Moves between objects:
at | ^ § & +
Z323 | Z438 Z55 Z582 Z801
Z908 | Z464 Z770 Z104 Z319
Z288 | Z697 Z634 Z894 Z104
Z319 | Z821 Z362 Z464 Z200
Z270 | Z198 Z740 Z207 Z204
Z496 | Z704 Z801 Z598 Z840
Z150 | Z69 Z769 Z764 Z903
Z262 | Z496 Z704 Z834 Z582
Z207 | Z658 Z790 Z159 Z198
Z681 | Z26 Z205 Z222 Z86
Z140 | Z150 Z69 Z205 Z345
Z285 | Z441 Z270 Z619 Z159
Z728 | Z184 Z890 Z255 Z291
Z871 | Z631 Z152 Z396 Z161
Z26 | Z205 Z764 Z799 Z140
Z783 | Z849 Z383 Z938 Z890
Z770 | Z91 Z780 Z232 Z362
Z989 | Z552 Z938 Z696 Z255
Z176 | Z159 Z43 Z285 Z207
Z362 | Z834 Z598 Z91 Z262
Z86 | Z140 Z150 Z26 Z309
Z501 | Z836 Z964 Z945 Z700
Z664 | Z232 Z200 Z634 Z770
Z309 | Z345 Z903 Z140 Z388
Z634 | Z319 Z821 Z908 Z232
Z40 | Z122 Z104 Z136 Z495
Z890 | Z619 Z401 Z849 Z285
Z764 | Z388 Z475 Z309 Z69
Z611 | Z756 Z255 Z158 Z164
Z55 | Z930 Z871 Z182 Z568
Z619 | Z401 Z207 Z383 Z441
Z91 | Z780 Z826 Z200 Z834
Z456 | Z222 Z799 Z161 Z681
Z200 | Z816 Z262 Z821 Z780
Z700 | Z518 Z894 Z836 Z136
Z16 | Z309 Z345 Z86 Z764
Z164 | Z728 Z184 Z756 Z938
Z136 | Z288 Z697 Z518 Z122
Z930 | Z871 Z631 Z693 Z718
Z468 | Z136 Z288 Z700 Z40
Z64 | Z32 Z700 Z121 Z425
Z204 | Z121 Z501 Z198 Z64
Z69 | Z769 Z696 Z388 Z158
Z388 | Z475 Z611 Z345 Z769
Z816 | Z262 Z496 Z362 Z826
Z756 | Z255 Z783 Z989 Z728
Z840 | Z182 Z693 Z704 Z55
Z945 | Z425 Z468 Z64 Z836
Z441 | Z270 Z198 Z401 Z43
Z205 | Z764 Z388 Z16 Z150
Z401 | Z207 Z658 Z176 Z270
Z291 | Z607 Z285 Z184 Z383
Z255 | Z783 Z849 Z552 Z184
Z464 | Z770 Z91 Z664 Z821
Z439 | Z86 Z140 Z681 Z16
Z849 | Z383 Z176 Z291 Z619
Z799 | Z16 Z309 Z439 Z205
Z780 | Z826 Z582 Z816 Z598
Z704 | Z801 Z874 Z323 Z182
Z158 | Z989 Z552 Z769 Z756
Z159 | Z43 Z204 Z441 Z658
Z43 | Z204 Z121 Z270 Z790
Z182 | Z693 Z396 Z801 Z930
Z880 | Z439 Z86 Z152 Z799
Z834 | Z598 Z323 Z780 Z496
Z198 | Z740 Z945 Z658 Z121
Z826 | Z582 Z840 Z262 Z323
Z396 | Z917 Z456 Z568 Z631
Z836 | Z964 Z40 Z425 Z518
Z518 | Z894 Z495 Z964 Z288
Z693 | Z396 Z917 Z874 Z871
Z903 | Z158 Z989 Z69 Z611
Z582 | Z840 Z182 Z496 Z438
Z658 | Z790 Z64 Z43 Z740
Z121 | Z501 Z836 Z740 Z32
Z697 | Z634 Z319 Z495 Z664
Z769 | Z696 Z164 Z475 Z989
Z894 | Z495 Z908 Z40 Z697
Z607 | Z285 Z441 Z890 Z176
Z122 | Z104 Z664 Z288 Z908
Z104 | Z664 Z232 Z697 Z464
Z425 | Z468 Z136 Z32 Z964
Z740 | Z945 Z425 Z790 Z501
Z222 | Z799 Z16 Z880 Z26
Z232 | Z200 Z816 Z319 Z91
Z964 | Z40 Z122 Z468 Z894
Z801 | Z874 Z568 Z438 Z693
Z152 | Z681 Z26 Z456 Z439
Z874 | Z568 Z718 Z55 Z396
Z718 | Z161 Z880 Z871 Z456
Z598 | Z323 Z438 Z826 Z704
Z32 | Z700 Z518 Z501 Z468
Z568 | Z718 Z161 Z930 Z917
Z917 | Z456 Z222 Z718 Z152
Z475 | Z611 Z756 Z903 Z696
Z631 | Z152 Z681 Z917 Z880
Z495 | Z908 Z464 Z122 Z634
Z345 | Z903 Z158 Z150 Z475
Z790 | Z64 Z32 Z204 Z945
Z821 | Z362 Z834 Z770 Z816
Z161 | Z880 Z439 Z631 Z222
Z383 | Z176 Z159 Z607 Z401
Z438 | Z55 Z930 Z840 Z874
Z552 | Z938 Z291 Z164 Z783
Z938 | Z291 Z607 Z728 Z849
Z696 | Z164 Z728 Z611 Z552
Z184 | Z890 Z619 Z783 Z607

The rows follow the links: the fewer symbols apart two objects are, the more alike their rows tend to be.

Each row is also shifted at random along 5 hidden directions that mean nothing.

Each row, then its object:
+34 -40 +26 -22 -27 -44 -62 -26 +3 -26 +38 +13 -73 -11 -1 -11 +7 +49 +36 +2 -18 -26 -12 +11 +18 +32 -8 -26 -19 +6 -8 -43 +38 +27 +20 -12 -45 +51 -34 -3 +34 -42 +19 -16 +11 +15 +56 -15 +43 -37
object: Z136
+19 -33 +12 -55 +20 -40 +14 -26 -28 -53 +48 -32 +23 -15 +82 +74 -9 -28 -16 -3 -20 0 -8 +10 +10 -22 -3 +18 +29 +10 +9 +11 -7 +23 +14 +16 +31 +7 -58 +25 -50 +26 +3 +62 +12 -55 +61 -8 -24 -16
object: Z740
+31 -31 +48 -41 +30 -51 -4 -41 -43 +33 +68 -15 +27 -44 -3 +50 -2 -30 0 -2 +13 -6 +1 +14 -8 -2 -5 +14 +45 +42 -11 -51 -24 +8 +18 -47 +6 -13 -58 +23 -8 +32 +35 +25 -4 -57 +48 -18 -21 -60
object: Z501
-49 -19 +20 -22 +1 -39 -28 -44 -3 +51 +55 -37 +33 +23 -40 -17 -1 -72 -63 +49 -19 -17 +7 +28 -20 +1 -12 -19 +59 +21 -23 +36 -3 +6 +14 -32 +21 -22 -10 -14 -37 +34 +22 -17 +13 -40 +29 -14 -6 -39
object: Z425
-66 +37 -48 -35 +21 +11 +5 -18 -8 +28 +28 +22 -38 -28 -2 -12 +21 +26 -37 +27 -9 -54 +7 -46 -32 -35 -5 -40 +89 +17 +30 +62 -44 -52 +9 +7 +39 -26 -23 -26 +36 -9 -37 -18 +20 +32 -63 +31 -54 -31
object: Z69
-126 +31 -62 +89 +39 +80 +56 +58 +52 +32 -56 -38 +46 +44 -56 -63 -12 -61 -47 +20 -10 +44 +7 -22 -7 -21 -1 +30 +15 -64 +10 +51 -39 -41 -4 +22 +1 -39 +47 -29 -34 +45 -17 -21 +1 +29 -56 0 -12 +62
object: Z439
-71 +28 +31 +16 +18 +25 -2 +18 +6 +97 -17 +56 +49 -17 -55 +18 -13 +27 +92 -94 +42 +24 +28 -22 +20 +8 +29 +8 -33 +3 -7 -76 -21 -48 -47 -39 -85 -23 +74 +36 +66 -17 +7 -60 -69 +37 -61 -4 +6 +5
object: Z917
-116 -40 -22 -35 +14 -55 -51 -46 +4 -7 +58 -6 -81 0 -9 -56 +18 +35 -18 +40 -32 -18 -5 -16 0 +25 +2 -44 +45 +5 +5 +1 +4 +7 +41 -24 -24 +21 -52 -25 +58 -29 -1 -22 +36 +41 +34 +4 +31 -65
object: Z518
-29 +7 +18 +16 +62 -30 -6 +22 -6 +53 +27 -23 -48 -49 -77 -54 +16 +46 0 +31 +92 -12 -39 -51 -48 +19 +19 -68 -15 +1 +2 -33 -7 +9 +28 -42 -14 +19 -51 -18 +77 -29 +11 -16 +19 +27 -4 +29 -1 -56
object: Z780
+25 +13 0 -2 -19 0 -1 -12 -27 +36 -16 +31 +24 +34 -16 +11 -13 +9 +31 -16 -4 +13 +27 -12 +17 -11 +25 -37 -11 -4 +15 +27 +11 +20 -40 +8 -27 -2 +47 +15 +37 -23 -39 -65 -26 +56 -34 +4 -20 +7
object: Z718
-95 -66 -20 -13 +12 -17 -22 -39 +25 -56 +10 -22 +25 +106 +18 +3 -17 -60 -2 -12 -97 +32 -7 +44 +44 -8 +24 -10 +11 -56 +6 +54 +13 +41 +4 +39 -28 +18 +38 +16 -62 +17 -28 -20 -1 +28 +44 -29 +45 +16
object: Z122
+31 +40 -5 -45 -32 +12 -13 -8 -21 +4 +19 +49 -24 -33 +35 +57 +6 +42 +23 -15 -4 -74 +18 -28 -9 -37 -7 -21 +22 +27 +24 +28 -5 -33 -28 +16 +11 +6 +0 +5 +9 -44 -31 -13 -4 +5 -40 +14 -41 -4
object: Z903
-51 +5 +7 -2 +43 -47 +0 +13 -14 +19 +12 -31 -36 -30 -38 -58 +19 +58 -15 +33 +90 +8 -27 -32 -46 +33 +30 -63 -25 +32 -17 -17 +14 +33 +19 -46 +14 +4 -32 0 +82 -49 +16 +17 +18 +21 +3 +48 +8 -43
object: Z91
-58 -32 -42 -72 -18 -39 +3 -17 -14 -130 +22 -33 -26 +18 +146 +54 -1 +6 -41 +19 -47 -16 -2 -4 +12 -23 +7 -4 +3 +0 +23 +67 +29 +43 +8 +55 +54 +33 -50 +7 -49 -32 -18 +87 +39 -37 +71 +19 0 +19
object: Z204
-96 +27 +38 -21 -62 -38 -59 -5 +12 +19 -7 -2 -17 -25 +10 -29 +18 +10 -14 -1 +40 -30 +21 +17 -24 +62 +2 +16 -49 +48 -54 -63 +42 -9 -1 -52 +17 -1 +24 -28 +17 -41 +81 +48 -3 -84 +41 +28 +63 -6
object: Z32
+13 -64 +39 +23 +51 -5 -19 -8 +39 +30 +35 -13 +12 +24 -73 -24 -8 -51 +20 -27 -27 +33 -47 +34 +27 +17 -16 +8 +31 -40 -2 -42 -23 -9 +28 -7 -69 +10 -6 -5 -20 +69 +16 -54 -11 +22 +14 -58 +32 -37
object: Z288
+15 +18 -10 +7 -41 +13 +20 -1 -6 -19 +0 +32 -46 -66 +68 +4 +13 +35 +14 -27 -13 +18 +18 -38 +36 +18 -26 +72 +21 +5 +37 -59 -19 -42 +5 +22 -20 -1 -53 -34 +36 +32 +20 +21 +16 -11 +2 -17 -2 +5
object: Z552
+87 +17 -24 +26 +28 +55 +46 +7 -23 +14 -24 -1 +65 +11 -12 +57 -9 -37 -8 +20 -12 -3 +20 +20 -18 -62 +1 +24 +26 -4 -7 +34 -36 +2 -10 +4 +49 -39 +14 +49 -68 +22 -38 +18 -11 -12 -30 -9 -63 +38
object: Z205
+20 -8 +1 -9 +38 +18 +28 +4 -40 +21 +21 +43 +18 -29 +22 +89 -21 +60 +108 -69 +4 +23 +14 -42 +40 -45 +27 +1 -10 -12 +33 -49 -25 -5 -33 +7 -92 +20 -18 +69 +54 -35 -50 -41 -42 +70 -16 -15 -44 -3
object: Z456
-9 -7 +48 -8 +8 -36 -10 +19 -13 -1 -30 -12 +43 +1 +3 +11 -8 +28 +35 -35 +71 +33 -11 +28 -17 +39 +41 -9 -94 +37 -51 -55 +44 +43 -17 -43 +7 -1 +40 +49 +21 -52 +40 +45 -35 -22 +27 +30 +37 +4
object: Z770
-11 -9 -56 +35 +52 +34 +62 +11 -14 -6 +1 -8 +10 +13 +4 +20 -21 +1 +8 +13 -28 +40 +2 -42 +22 -53 +9 -5 +29 -50 +49 +40 -37 +8 -6 +40 -34 -2 -32 +19 +3 +14 -69 -28 +8 +70 -22 -13 -55 +24
object: Z222
+56 -57 +20 -9 +0 -31 -14 -15 -4 -81 -13 +1 -20 +20 +48 +13 -4 +20 +38 -35 -25 +45 -22 +31 +43 +38 +15 +17 -47 -17 0 -42 +32 +53 +14 +24 -28 +34 -7 +19 -5 0 +5 +28 -3 +11 +57 -20 +52 +7
object: Z697
-28 -1 -26 +33 +8 +30 +9 +12 +41 +20 +26 +1 -10 -29 -27 -63 +6 +26 -50 +32 -8 +10 +0 +44 -16 +24 -54 +38 +54 +71 -43 -25 -12 -69 +21 -39 +12 -52 -23 -10 +12 +1 +39 +12 +9 +3 -30 -9 -11 -24
object: Z890
-2 -5 +17 -3 -8 -30 +0 -4 +9 +4 +15 -58 +11 -6 -7 -38 +7 -63 -79 +50 +12 +8 -17 +15 -26 +18 -26 +10 +30 +13 -10 +26 +4 +6 +22 -12 +58 -12 -24 -48 -37 +55 +40 +37 +29 -70 +35 +2 +4 -21
object: Z64
+109 +18 +36 +11 -39 -6 -10 -31 -51 +32 -68 +37 +36 +23 -30 +17 +5 -33 +35 -25 +11 +24 +33 +9 +15 +20 +36 +11 -35 -19 +7 -32 -7 +42 -20 -8 +19 -18 +60 +4 -2 +42 -7 -10 -28 -13 -7 +0 +19 +24
object: Z55
+9 -19 -4 +20 -30 -39 +0 +15 +20 -69 -67 -44 -11 +53 +18 -86 +4 +2 -58 +44 +25 +57 -20 +34 -11 +64 +20 -16 -74 +10 -29 +29 +71 +68 +11 +8 +64 +7 +37 -32 -3 -10 +23 +46 +22 -9 +35 +36 +60 +27
object: Z464
+57 0 -6 +5 -53 +24 +26 -14 -8 -21 0 +11 +23 -2 +62 +44 -14 -33 +3 -17 -61 +18 +30 +12 +47 -14 -31 +72 +24 -10 +20 -3 -3 -17 -21 +40 -14 -6 -11 -6 -43 +48 +1 +3 -3 -25 +16 -41 -21 +30
object: Z255
+52 -22 +25 -3 -3 -3 +22 +12 +32 -20 +20 -72 +64 +38 +6 +7 -21 -123 -80 +30 -29 +4 -32 +41 -7 -21 -36 +16 +26 -22 +0 +72 +6 +12 +6 +32 +46 +3 +1 -26 -114 +79 +17 +14 +16 -70 +30 -26 -17 +14
object: Z790
-50 +24 -40 -14 -82 +25 +1 -5 +15 -41 -16 +6 +2 +35 +82 +21 -9 -41 -24 0 -77 -16 +39 -16 +41 -21 -17 +34 +15 -37 +37 +78 +23 -18 -36 +72 -1 +14 +28 -40 -46 +17 -23 -13 +14 -15 +3 -12 -3 +61
object: Z756
-52 -43 +16 -5 -4 -13 -53 -27 +41 +4 +29 -15 +5 +66 -42 -15 -14 -46 +6 -4 -62 -9 -12 +40 +24 +8 -5 -20 +10 -35 -13 +20 +23 +17 +8 +5 -49 +27 +29 -5 -33 +6 +0 -51 -2 +13 +35 -36 +44 -13
object: Z40
-63 +25 +13 -20 -1 +29 +6 +8 +8 +41 +24 +51 -3 -61 +29 +42 +2 +8 +50 -76 -15 -19 +13 -46 +30 -16 -13 +51 +38 -14 +37 -49 -50 -87 -21 +14 -57 -4 -8 -14 +23 +35 +10 -24 -23 -4 -41 -23 -12 -5
object: Z696
+120 -3 -10 0 +1 -46 -6 +1 -34 -24 +21 -46 -77 -3 -36 -41 +14 +25 -39 +103 +38 -34 -39 -47 -40 -8 +11 -103 -14 -37 +36 +75 +35 +91 +26 +25 +25 +70 -81 -35 +33 -36 -48 -24 +64 +41 +33 +24 -28 -35
object: Z262
+68 -9 -14 -29 -27 -20 +0 -61 -66 +9 -20 +23 +42 +72 +9 +34 -12 -26 -1 +15 -52 +19 +44 +4 +21 -27 +42 -49 +20 -9 +22 +79 +10 +66 -36 +24 +18 -20 +46 +26 +2 +0 -68 -49 -18 +50 -6 +11 -33 +9
object: Z568
-26 -12 +2 -12 +25 +32 -11 +30 +60 -3 +46 +12 +8 -11 0 +21 -14 +30 +17 -31 -8 -38 -29 +48 -10 -17 -39 +13 +15 +47 -42 -17 +7 -62 -7 -19 -31 -3 +6 +36 -27 -50 +19 -3 -22 -5 -20 -22 -4 -10
object: Z176
+16 +16 -18 +10 -42 -20 -27 -1 -20 -41 -48 -26 -63 +39 -12 -32 +19 -8 -10 +59 +9 -32 -2 -43 -13 -1 +38 -68 -65 -74 +32 +61 +42 +87 +9 +42 +22 +68 +1 -38 -1 -32 -38 -7 +49 +14 +43 +35 +28 +31
object: Z496
+29 -41 -22 -20 +26 +28 +5 -3 +46 -19 +70 -23 +63 +66 -8 +45 -34 -52 -42 +34 -88 -34 -17 +78 -3 -70 -49 -21 +73 +25 -31 +103 +9 -17 -9 +19 -1 -11 +4 +44 -108 -19 -36 -39 -6 +18 -12 -41 -57 -4
object: Z285

Start here and follow the symbols in turn, left to right. Where do you end up?
Answers are names.
-108 -7 -7 -27 +38 -59 -7 +1 -28 -12 0 -15 -26 -11 +16 -22 +13 +74 +9 +12 +69 +14 -6 -25 -31 +29 +52 -54 -43 +37 -23 -14 +24 +41 +7 -39 +19 +4 -19 +25 +72 -78 +11 +41 +5 +17 +22 +61 +19 -29
^ + § ^ => Z182
+81 +25 +8 -34 -55 +31 -4 -7 +3 +4 +20 +31 +28 +9 +40 +89 -20 -48 +24 -29 -60 -52 +19 -6 +30 -54 -26 +12 +24 -24 +39 +53 +0 -26 -45 +58 -29 +26 +20 -1 -55 +13 -35 -44 -15 -17 -16 -33 -44 +29
+ ^ ^ + ^ => Z285
+54 -17 +78 +20 +52 -26 +7 +31 -2 +36 -15 -10 +47 -35 -48 -4 -7 +19 +48 -57 +104 +53 -31 +33 -15 +54 +23 +13 -71 +41 -45 -119 +6 +12 +4 -67 -12 -16 +17 +35 +36 +6 +63 +29 -43 -28 +9 +8 +30 -25
§ § § => Z801
+43 -21 +29 +22 +24 -37 +14 +20 +2 -17 -32 -34 +13 +8 -19 -57 +5 +6 -23 +12 +63 +62 -33 +24 -18 +60 +15 -8 -49 +25 -28 -32 +26 +45 +23 -28 +33 -6 +4 -9 +19 +12 +38 +36 +0 -6 +20 +21 +33 -7
& ^ + => Z362
+84 -33 +43 +20 -48 -11 -54 +1 +40 -21 0 -2 -35 +21 -35 -40 +1 -4 +20 -5 -16 -4 -27 +42 +19 +43 -23 -7 -49 -25 -18 -32 +53 +27 +14 +4 -49 +56 +9 -27 -9 +2 +26 -30 +4 -5 +41 -35 +65 -3
& § ^ § => Z200
+53 -10 +26 -10 +14 -16 -17 -8 -27 +14 +18 -17 +11 +23 -38 +59 -13 -28 +42 +15 +11 -41 -10 -22 -6 -43 +39 -64 -39 -54 +14 +32 +12 +70 -8 +9 -28 +54 -1 +32 -26 -34 -38 -29 -2 +7 +33 -5 -11 +4
+ & + + => Z874
+27 +57 -8 -30 -8 +7 -9 +7 -30 +8 -6 +63 -60 -90 +25 +19 +31 +106 +36 -10 +55 -63 +15 -37 -35 -4 0 -8 0 +61 +1 -48 -20 -49 +2 -32 +33 -13 -28 +9 +72 -65 +4 +32 0 -3 -48 +44 -24 -18
§ § § => Z291
+31 +43 -10 +60 +1 +81 +37 +40 +15 +32 -58 +1 +84 +22 -45 +29 -14 -55 +0 -7 +8 +7 +22 +29 -19 -33 -5 +52 -26 -13 -28 +6 -21 -25 -24 -6 +28 -42 +73 +30 -78 +22 -1 +20 -29 -44 -43 -5 -22 +71
§ § § => Z552
-3 -73 +18 -10 +61 -24 +15 -25 -15 -40 +4 -19 +51 +45 +20 +33 -21 -31 +27 -41 -33 +73 -17 +39 +38 +5 +26 +20 +2 -18 -4 -26 -19 +39 +13 +7 -18 -10 +5 +49 -29 +51 -8 +16 -21 +16 +37 -28 +19 -7
& ^ § + => Z780
-125 +5 -13 -48 -15 -20 -11 +21 +28 -102 -3 -10 -42 -29 +119 +23 +7 +46 +0 -38 +9 -16 -16 -7 0 +21 +1 +30 -40 +13 -2 -16 +25 -16 +13 +21 +22 +28 -18 -4 -7 -40 +33 +92 +13 -52 +41 +28 +46 +23
§ § + ^ § => Z664
+46 -19 -13 +14 +35 -12 +16 -58 -58 +26 -29 -14 +23 +51 -50 -3 +4 -86 -25 +32 -34 +32 +12 -17 +9 -25 +39 -22 +50 -77 +48 +46 -55 +57 +27 +23 +32 -22 +6 -11 -29 +98 -54 -28 +13 +22 +1 -11 -17 +0
& § § ^ => Z456
+4 -3 +16 -39 -49 -33 -9 -12 -7 -54 +2 -36 +26 +18 +70 +40 -6 -39 -39 +11 -15 -13 +10 +29 -1 +3 -4 +18 -25 +13 -12 +29 +41 +34 -6 +20 +52 +14 +5 -1 -69 +1 +26 +61 +14 -84 +64 +7 +16 +23
+ § ^ => Z894
+45 -27 +5 +30 -12 -26 +8 +14 +22 -60 -52 -42 -3 +50 +1 -81 -2 -23 -51 +29 +7 +68 -34 +34 +2 +59 +4 +0 -48 -17 -17 +20 +42 +59 +18 +18 +40 +4 +22 -36 -17 +32 +23 +29 +19 -2 +31 +13 +51 +18
+ + + ^ => Z598
